[-12 -14  -4  47 -22  -8 -53 -43  36  17  66  -4  54  35  -2 -13  38 -37
   9  45  14 -48 -22  41 -21 -26 -18  -2  -5  63 -27 -10  -3   3 -10  -9
  -6 -24 -12 -14  11  -3]	Z_892
[-19  13  -6   9  40  13  -9  15 -11  -4   2 -27  -6   8  18   7  21  19
  30  23 -35   1  49 -27  26 -47  20  10  31  44 -17  -4 -15  32  -1  -8
   7  -2  20   7  10  19]	Z_732
[  9  -8  13  -2  -2   7  -4   5   1  -8 -12  -4   4   4   4  -7   0   8
  -5  -8  -4   6   3   2  47   2  11   4  -9   9  -5  23   5 -18  11 -12
 -13   2   8  -4   8 -13]	Z_104
[  7  -7  11 -21  21   4  10   6 -14 -17 -15 -14   0   3  13   8 -12  26
  20 -24 -35  11  46 -18  25  22  -2  34   0  -7  -2   9  11 -15  11 -18
  13  12  10   9 -28  -7]	Z_484
[  6   3  -5   2   1   6   3   3   6 -20 -12  -7   0   0   1   0   7  11
  -5 -14   3   0   1   3  32   8   5   5  -5   5  -8  15  -3 -18   2 -14
 -22   7   6  -3  -1 -15]	Z_484
[-14 -18  15   5 -16  11  13  27  25   4   6  -5  -2  20 -20  -8  16   2
   2 -39 -24  -2   9  14  36  27  -8   7 -29 -14  13  34  17 -34  -7   8
  -1  30  -5 -17 -52  -3]	Z_932
[-15  24 -16  30  43  15 -19 -13  11 -12   7 -20  33  37  -3   8  29 -37
  15   0 -14 -38  37 -28 108  26  25 -38  18  35  25 -23  28   1 -18  18
 -28  27   8 -17  39 -28]	Z_484
[  6  -4   5   7   5   2   0   6  10 -18 -25  -5   0  -7  -2   3  -4   9
 -11 -16   3  11   5   4  21 -10  -5   7   5   7 -11  10  -1 -12  11 -11
  -7   4   7  -5   8  -7]	Z_907
[  8  -6  -2   6  17   7  -5  14  -6 -14  -5  -6  -1  -5 -13  -4  -8  -3
  -4  -6   8  13   8   5  25  -3   1  -5  -6   0  -1  19   0 -29  12 -11
 -10  -6   8  -5   4 -21]	Z_726
[ 44 -24  25   2 -30   3  15  -3  27  25   9  34  41  13  19 -24  15  20
  -7  -2   7  49  -5 -10  57 -24   2  19 -56 -17 -12  48 -41   5   4  -8
 -32 -11  23 -36  11   6]	Z_104
[ 13  -4  -4   5   2   4 -12   1   5 -26 -11 -10   1   1   6  -3   8   9
  -9 -14   7   7   9  11  26 -12   8   2   3  14  -4  15 -11 -31   9 -17
 -22   6   9   3  17 -23]	Z_484
[  4  -8  11   9  -1   8   5  12  -5 -13 -17  -6   3  -7  -2  -1  -3   2
  -8 -10  -2   6   4   4  21 -15  13  -1   0   6 -10  14 -12 -14   0  -7
 -15   4   6  -8   9 -10]	Z_732
[ 18 -34  37 -33   6  15   2 -11 -16  26  54  29  44  12  28  14  -4 -15
  32  45  23  -3 -47 -38 -16 -10   4 -74   9 -26 -13 -18 -17  28  15 -21
 -10 -61  14 -49   0 -31]	Z_484
[ 17 -39 -10 -15  25 -13  18  -4 -51   0  -2  -7  10 -17  12   6 -30 -10
   2 -10 -45  -9  15 -18  35  17  58  -1   9 -26 -48  -9  37  19 -16  16
  -6   8  16  22 -33  -2]	Z_907
[ 12  12  18   5  -5 -35 -18 -51 -18  -4   1  11   1  14  23   0 -17  19
   0  -9  -8   9   8   0   8 -35  17  27  27  20 -30 -22  17  30   7 -25
 -21   6   9  11  46 -27]	Z_892
[  5   5  -3  34  29   6  -3   3   7 -25 -14  -8  14  17  10  13  12  -5
  14 -14  -4  12  28   0  23   4   9  33  -8  14   1  18   5 -45  -1   0
   4  11  20  18  -9 -27]	Z_907
[  1  -5 -14  13  -4  -2  23   1 -19  -9 -16   2  12 -19 -33  -2 -24 -18
  -2  -7   1  -6   2  -6   7  12 -34  12 -24  -5   2  -2   5  17   7   2
 -11   6 -18 -14  -2   2]	Z_86
[ 20 -15  25  -6  10  -5  -1 -22  10   4   3  -9  -2  22  13   5  -2  -3
  11 -19  -2  17  23   9  29  -3  19   6  36   9   0   0  19 -24 -13  -4
   2  -8 -12 -20 -19 -30]	Z_309
[ -5 -21  -8 -13 -38 -19  13 -18  -7  34   7 -21   7 -15  17  -6 -17 -15
 -33 -40  -9 -44  27 -40 -10  23 -73 -15  -2  21  22  10  18  59  26  11
  55  27  11 -14  -9 -23]	Z_892
[ 14  -3  13   0  -1  -2  -2   7   4 -15 -14 -10  -9  -3  -3  -3  -1  13
  -4 -15  -3  15   0   0  24  -7  -1   6   2   0 -11   8  -1  -8  15 -19
  -5   2   8 -14  -3 -25]	Z_932
[  1  -1 -10  16  -5   5  27  12  -2   6  -8   5   5  -8 -33  -8  -9 -22
  -3   2   0 -12 -17   1   5  14 -20   9 -24  -9   4   5   5  13  -6   6
  -6   3 -15 -14 -19  12]	Z_309
[ 33 -31  33   8   0  -5  -1 -15  -3  13  13  -1  25  37  -8 -11  -9  -1
  10 -18 -31  -4  25  -7  54  17 -23   6  -6   8   0  20  -7   7  -8 -13
  26   5 -18 -18 -12   7]	Z_726
[-12  26  -4  11  -6  16  12   0 -16 -16   9  -1  -9 -19   4 -13  28  46
  -1 -22   3  20   1  -9  27  -9 -15  11  -4  12 -46   9   5  42  41 -11
   3 -12  34  14 -17 -70]	Z_932
[  2  14 -13  35 -19 -17 -22  -8   6  14  -6   4 -15   0   0  -5  10 -12
 -14  -3  -2  -4   0  39 -56 -39  17  39   1  14 -17 -10 -11   1   8   1
   9  18 -10  21  17   1]	Z_456
[  5   0   7  10   1   7  -1  16  -5 -12 -18  -4  -4 -11  -4  -3   5   5
 -11  -7   4  11   4   8  25 -17  10   0   7   6  -8  15 -17 -17   7  -9
 -16   0  10  -6   8 -12]	Z_732
[ -8   1  10  49 -25 -13   5 -30  28  -3 -17  15  33  16 -16 -23 -16 -11
   6  27 -12 -32 -33  -7 -28 -49 -63  27  -5  45 -53 -21  21  84  26 -21
  24  10 -49 -36  53  15]	Z_907
[  7  11  12  17  11 -23  17 -12 -11  -1 -17  -9  -7 -19   2  18   1  -5
 -10 -16  10  10  29   3   6 -19   9   9   4   9  -2   3   0 -12  -6 -11
 -21  -9  -9 -19  -8 -10]	Z_892
[-13   7  36  63  20  21   4  36 -10 -13  20  32  62 -18   3  -6  63  -1
  26  -3 -63  -3  27 -48  17  -4  26 -15 -20   4 -21  60  -6 -14 -30 -19
 -12  45   7 -15  13 -14]	Z_726
[-52   1 -40 -17 -17 -26   0 -36 -12  38 -15 -13   2  -4 -43   4   9 -81
 -37  16  58 -64 -38   1 -10  21 -51   9  -3  14  10 -46  56  40   5  15
 -20  23 -20  13  -1   3]	Z_309
[ 12  -7   6  10  -1   4   4   6   5  -7 -23  -8  -3  -5   3  -2  -3   3
  -8  -8   1   1  -7   0  28 -13   9   9  -2  16  -5  10  -9  -4   7  -6
 -17  -4   6  -7   6  -9]	Z_104
[ 11   0  37 -18  18  -6 -14  -4 -39   4  -4 -10   8  -3 -20 -42   7   4
   0  36 -27 -14  14  -4 -18   0  -2 -23  -3 -18 -14  -9  22   0  14   1
  32 -12  12  -6  16  -2]	Z_456
[ 12  -8  -1   9   1   5  -6   9   9 -14  -6 -17  -3  -2  -4  -5   0  10
 -10 -12   8  11   2  12  30  -2   4   3  -5   8  -5  24 -16 -19  10 -16
  -7  -1  12  -9   2  -9]	Z_726
[-10 -24   0   6  -5   7   6 -10  30  14   0  -2  -1  20   4 -10  -3  -7
   7 -31  -2   0   0   7  21 -24   2  26  13  23 -13  10   3  25   2 -12
   2  11   3 -20   9   0]	Z_309
[ -3  11  -4  12 -19  -7  15  -1 -13 -14 -10  -5   8   8  -7  -5  -1 -15
 -11 -10   1 -12  -6   8   5  12 -15   4 -17   1  -8   8 -12   1  15   3
   0   8 -12   3  -5   4]	Z_732
[  2  -2  -8  -1  -9  -4  17  -8  -4 -13   1 -19  13  -4 -14  -6 -21  -9
   4   2   9 -16 -13  -2   1  16 -31   7 -29   5  -5  16 -11  34  25  -8
   5  -2 -15 -17   9   9]	Z_456
[  2   6 -13 -15 -45 -29  -3  11  11  33  39  29  -5  60 -25 -33  42 -31
  -7  11  47 -27 -44  13 -24 -19 -48 -63 -38 -36  50  25 -25 -32  15  -2
 -56 -22  -2 -56 -46  26]	Z_484
[-14  24  28  19   4  11 -20 -12  24 -18   1  27 -21   7   6  15  24  65
  16   9  29  33  -1  22   6 -36   6   0  35  25 -25  -5  28 -32   6 -27
 -18 -18   5 -12 -12 -51]	Z_907
[ 18 -11  34   0  10  -5  19 -16 -17 -19 -17 -10  12 -21  21  21   0  23
 -11  14   0  12   8  -7  21   6  21  -8  16  12 -24  -9 -20 -21  -8  -5
  21   5   5  20  16  -2]	Z_726
[-11   1   1 -11 -12 -17  -7 -31 -20  -9 -20  15   5  -9  -8  -9  -9  -8
 -10  11  17 -18 -29   9 -14  23   0  22 -10   0 -10 -24  34  10   0  -4
  -4   9 -11  42  23   9]	Z_104
[ 17 -25   8 -10   5  30  26  42  12   5 -23 -15  -1 -11 -16   9  17  28
   2  -6  14  39  43   4  23 -44  11  25 -37 -10  34  13 -32 -27  -6   3
 -16  -2  23   1 -12  38]	Z_726
[-25  29  -3 -10  39  33  -7  24 -15 -21  25  49  48   0 -27  31  61 -20
  13  67  30 -23 -13 -41  57  30   2 -68   7  11  13 -10   1 -45 -36  49
 -68 -27  -1  33  27 -19]	Z_86
[-33  12  24  34   0  33   1   9  31  21  30  10  11  -7 -19  -6  53   2
   3  20  19  -4  -7  19 -30 -62  18 -57  27  24  23 -26 -33  -4 -26  21
 -12 -15  33 -16  35  -5]	Z_86
[ -9 -43   5 -20 -58   9  22 -33  11   1  -9 -33  19 -10  11   1 -25   2
 -19  -9  22 -21   9  10 -68 -21 -59 -14 -36  33  27 -32 -31  54  -9  -6
  59  13 -13  -3  30  64]	Z_732
[-16  12  -3   8   0  12  -7   7  31 -12 -11  -7  12  20   6  -1  35   1
   2 -20  -4   5  19  11  32  -3  29  24 -25  20   3  16 -12  -4 -12   7
 -38   1 -12  11  16  31]	Z_104
[ -8   9  12  10  36  23  11   5  -2 -17 -26 -15  11  -8 -37  -8  25  -3
 -12   0  -2   6   5   7  34  11  28  10  -4   2  -4  15   2  -3 -12   2
 -12  -7   5  -5   9  25]	Z_892
[ 10   2   8  15  37 -11   0 -30   6 -27 -19 -10   7   4  27  16 -32  10
   8  12 -23   3  -7 -14  22  27  -3  28  33  28 -62  -6   8   8   1 -13
  35 -11  -1   1   0 -19]	Z_907
[ 12 -16  23   4 -28  -3  10 -31  35 -14  11  -8  18  24  19   8  -1  14
   6 -13  -4  -7 -14   5 -15  -8 -17   8  -4  30 -17 -11 -21  14 -25  -6
  16  -1  -9  -3  -1   2]	Z_932
[ -4 -11  10 -18  -5  20  12   0  14   1  13   8  10  10  14 -11   1  21
  21 -13 -26  22  11 -13  19  -6   4  22   2  -2  -5  13  19  21 -13  -4
  10  18   5   3  10   6]	Z_309
[-28   6  19  59  20  36 -15  70  23  25 -19 -17  -6   2 -24 -30  40 -51
   6  -2 -63  21  19  14  -7 -67 -20  12  -2   7  17  29  -1 -15  10 -19
  24  40 -22 -47  34  18]	Z_309
[ 14 -47  10 -29  13   3  33   5 -39  14 -44 -20  -5 -31 -24 -19 -39 -29
 -19 -16 -13  -6  15 -24  56   3 -39   1  -5 -12  14 -20  39  22  -4  18
  11  17  -2   1  18 -13]	Z_309
[ -1   5  -1  -2 -10 -23   3   1 -17  13   4   6  -5 -12  48  19 -35   4
  21   8 -35  15  -1 -65   7  16 -82  23  -1  -2 -15 -12  36  49  34 -12
  30  24 -15 -17 -15 -63]	Z_932
[ 10  -6  12  -4  -3 -25 -13 -10 -30  13  21   2  -2  -3  11  -7 -16  -5
   9   5 -11  17 -11   6  -5 -16  39  17  17 -22 -32  21   6  16   4 -33
 -19  -2   5   0  -5 -10]	Z_732
[  5  -5  10  18  -9 -12   6  -8 -19  -8 -10   7  -6  11   0  10  -8  -3
   7 -24 -36  -2 -15   6 -21   5  23  35   6  -7 -23 -18  12  15 -11  -5
   8  31 -19  29 -21   0]	Z_932
[ -6   8 -27   9   0  -7   9 -11   3  -2   3 -12   3 -20 -25  -3 -25 -17
 -15  -4  24  -4  -6   3 -10  13 -32   6 -22   7  -9  10   4  24   5 -10
   1 -10 -13  -9  -2   0]	Z_726
[-26   9   6  14  44  12  13  30 -31 -20 -60 -22 -18 -37 -24   6  10   6
 -24 -20 -37  -8  33 -21  -3   4  25   9 -11   6   9  -7   4   1 -26  25
 -23  23  12  25  12  29]	Z_892
[ 13 -17   8   7 -17  -2   3  -7 -12 -23 -18 -12  26  -5   0   1  -1 -13
  -7   0   7   6 -41  15 -12  14   3  30 -24 -19 -17   1  -5  11  11 -17
  -5   9  -7  21  11  16]	Z_907
[-68  53 -23  28  30  17 -29  23  45  10   3   9 -25 -25 -42  -8  28   4
 -14  23  15  19 -17  38 -65 -30  44   9  14   1 -12 -14   6 -15 -10   4
 -29  -3  22   0   7  25]	Z_726
[ 13   2   9  19   4  -2  -4   9   8 -18 -21  -1   1   3   4   1   5   7
  -7 -21  -6  11   4   3  26  -9   2   9   0   3 -13  20  -4 -21   4 -16
 -15   5   9  -9   4 -17]	Z_907
[-24   1   9  59 -20  13  21  22   3   2   0  27  -3 -22  -5  -2  22   2
  -9  19  16 -18 -77   6 -30 -11 -24 -17 -36  22 -17  26 -48   6  -3  -4
 -15  -7  -3   4   1   4]	Z_104
[  4   7  12  17 -14 -15   1 -10   8  -2 -45 -13 -28 -10  12  11 -17  11
 -29 -19 -16  12   0  16 -30 -53   9  33  16  23 -15 -26 -19   9  -5   5
  -9  35  -6   9  43  -3]	Z_456
[ 12 -12  24  14  15  -4  -7 -11  13   9  24  -2   2  15  -4  11   4 -14
   7   2   6  14   4  27 -14 -14  33   0  12   5   8  34 -15 -47 -31   1
  -5  -3 -15  -3  -7  -4]	Z_456
[  7   7 -19  -9 -31 -36 -12 -33 -15   3   1 -11  -6  14  13 -16  -1  -3
 -16 -29  -2  -8  10   6 -18 -17  -8  21 -14  -2   1  -1   5  26  -2 -26
 -21  29   7  18  16   4]	Z_484
[ 23 -43  15  36  -6  14   1  25 -21  -8 -25 -27  29   8 -51  -8  -7 -51
   3  25 -16 -63 -39 -20 -15   1 -34   6 -37  23  41  34 -11  45 -20   5
   4  36 -64  14  52  47]	Z_456
[-11  22   3  12   1  -2   9   6 -19   2   7   6   4  -5  -6   6  13   1
   9   1 -14   3  24  -3  22  -6   2   9   6   2  -6   7   6   2  -4  -7
  -4  12  -6   8 -12  -1]	Z_732
[ 38  -5  23 114   6  -8  -6  41   4 -10 -59  21  15  56 -44 -21  43 -25
  -1   7 -58 -24  10   8   2 -88   9  24 -59  22   5  17 -20 -58 -63   7
 -63  44 -17 -30   8  35]	Z_907
[-25 -32  -6 -41  12  25   4  27 -11  27 -16 -16 -33 -30 -33  -6   8  12
 -10  11   1  -4  30  11 -31 -52  -7 -32  16  -2  24 -43  26  21 -16  22
  16 -12   6  12 -19  59]	Z_907
[  2  14  -7  17  -5  -3 -17  -3  29  -8  18  19  -8  25   5   7  11  -7
  -9 -20  15  18 -12  23 -10 -20   2 -13  13  12  -9  35  -2 -35 -19  -4
 -24 -10 -18  -4  -7 -19]	Z_907
[  8  -2   4  66 -34  11 -24   7   3  -5  14  -9  15  -3 -20  -7   2 -33
 -29  11 -11 -20 -64  38 -33  30 -20   3   2  22 -30  52 -29  -6  12 -28
  43  19 -35  -5 -12 -14]	Z_732
[ 12  -4   5   8  -1  11  -5  19  15  -7 -10  -7  -8   2  -5  -8  10   1
  -7 -10   4  12  -5  16  33 -13   9   8   6   6  -3  21 -11 -25   6 -12
 -18  -1   8 -12   7 -15]	Z_309
[ -9 -10  -3  24  46  -1  23  23 -42  -8 -14   5 -39 -56 -23 -11  -7 -14
   5 -14  -6  19 -11  -1 -52 -13  -1 -25  13 -20  13  22  -5 -11 -32  -8
  -9 -10 -28   3 -22  11]	Z_484
[  1   2 -16  19   6  14  17   9  -6 -34 -19 -16  11  -5 -28   8 -14 -18
 -10   1  -7 -20 -23  10  12  27 -13   3 -16  13  -7   8  -2  -4   8  -2
  -1  -2 -18 -14 -13  17]	Z_892
[-20  40 -24  13 -28  -8 -15  -9  52  47  46  -2  -2   8  18 -22  27  23
  -1  -7 -17   8  26  -3   0 -33  -6  -3 -13  16 -12   5 -15  95  -5 -11
 -11 -17   7 -56   9  41]	Z_892
[ 12  -6   7   5   0   7   4  11   7  -9 -19  -9  -7 -11   0  -6   8   1
  -9 -13   9  15  -5  11  19 -17  12  13   8   5  -6  13 -13  -8   6 -14
 -13  -1   6  -4  18  -9]	Z_309
[ 16   0  10 -13  -3 -15 -24 -15 -22   4   1 -11  -6  28  16  -5 -11   8
   0   7 -33   6   4   9  22  -2  13  35  12  -1 -24  -4   8   5  24  -6
  14  26   7  28  19 -12]	Z_456
[-25   6  27 -12  32   7  12  40 -44  26  -7 -16 -11 -34 -46 -25  27   3
   9 -17 -41 -27  39 -22 -24  34  -6  11  -8 -33  30  12  25  40  -2  14
  13 -16   3  24 -45  31]	Z_892
[  5 -21  33  19  16  19  19  15 -29  -8 -43   0   0 -31 -14  -4 -20   8
 -12 -20 -12   2  15  -9 -62 -47   9  -9 -28  -1  12 -28 -18   9  -7   4
  -5 -14  33  -5  30  -3]	Z_892
[ 36 -45  11  14 -81  11  39  -5  20  35 -12 -30   8 -20   2  -8  14  17
 -30 -22   3 -13 -20   9 -35 -45 -46  15 -35  13  -3 -22 -51  72  -2 -16
  50  13  25 -28 -30  22]	Z_932
[ -1 -27  31  27 -45  -6  16 -31   1  28  -5  28  11  28  -3 -23  24  -4
   6  20   4 -44 -61   0 -54 -11 -50   3  21  21  -9 -51 -10  64  21   9
  58   7 -25  -8  -5  22]	Z_309
[  2  -4   7   2   3   4   0   0   2 -16 -16  -5   5  -6   8  -5  -1   6
  -2  -7   2   4  -3  -2  39   7   9   7  -7  13 -10  16   1  -6  15 -13
 -10  -2   5  -3  16 -10]	Z_104
[  0  10  -2  -1  -5  -3 -13   8 -36  -9   5   9  -5 -13 -17  -3  -5  14
  -1  -6 -11   1   1  20 -18   2  41  12   0 -17 -17   5 -14   7   5 -25
 -14   0  14  30  -8  19]	Z_732
[ 17 -11  27  -8   7 -21  13  -3 -37   1  -1 -26  -5 -24  10  -6 -22  11
  12   2 -37   5   7  -8  -7   6  34  14   7 -29  -8   9   7  17  -1 -13
  10  22  11   3  -1   2]	Z_456
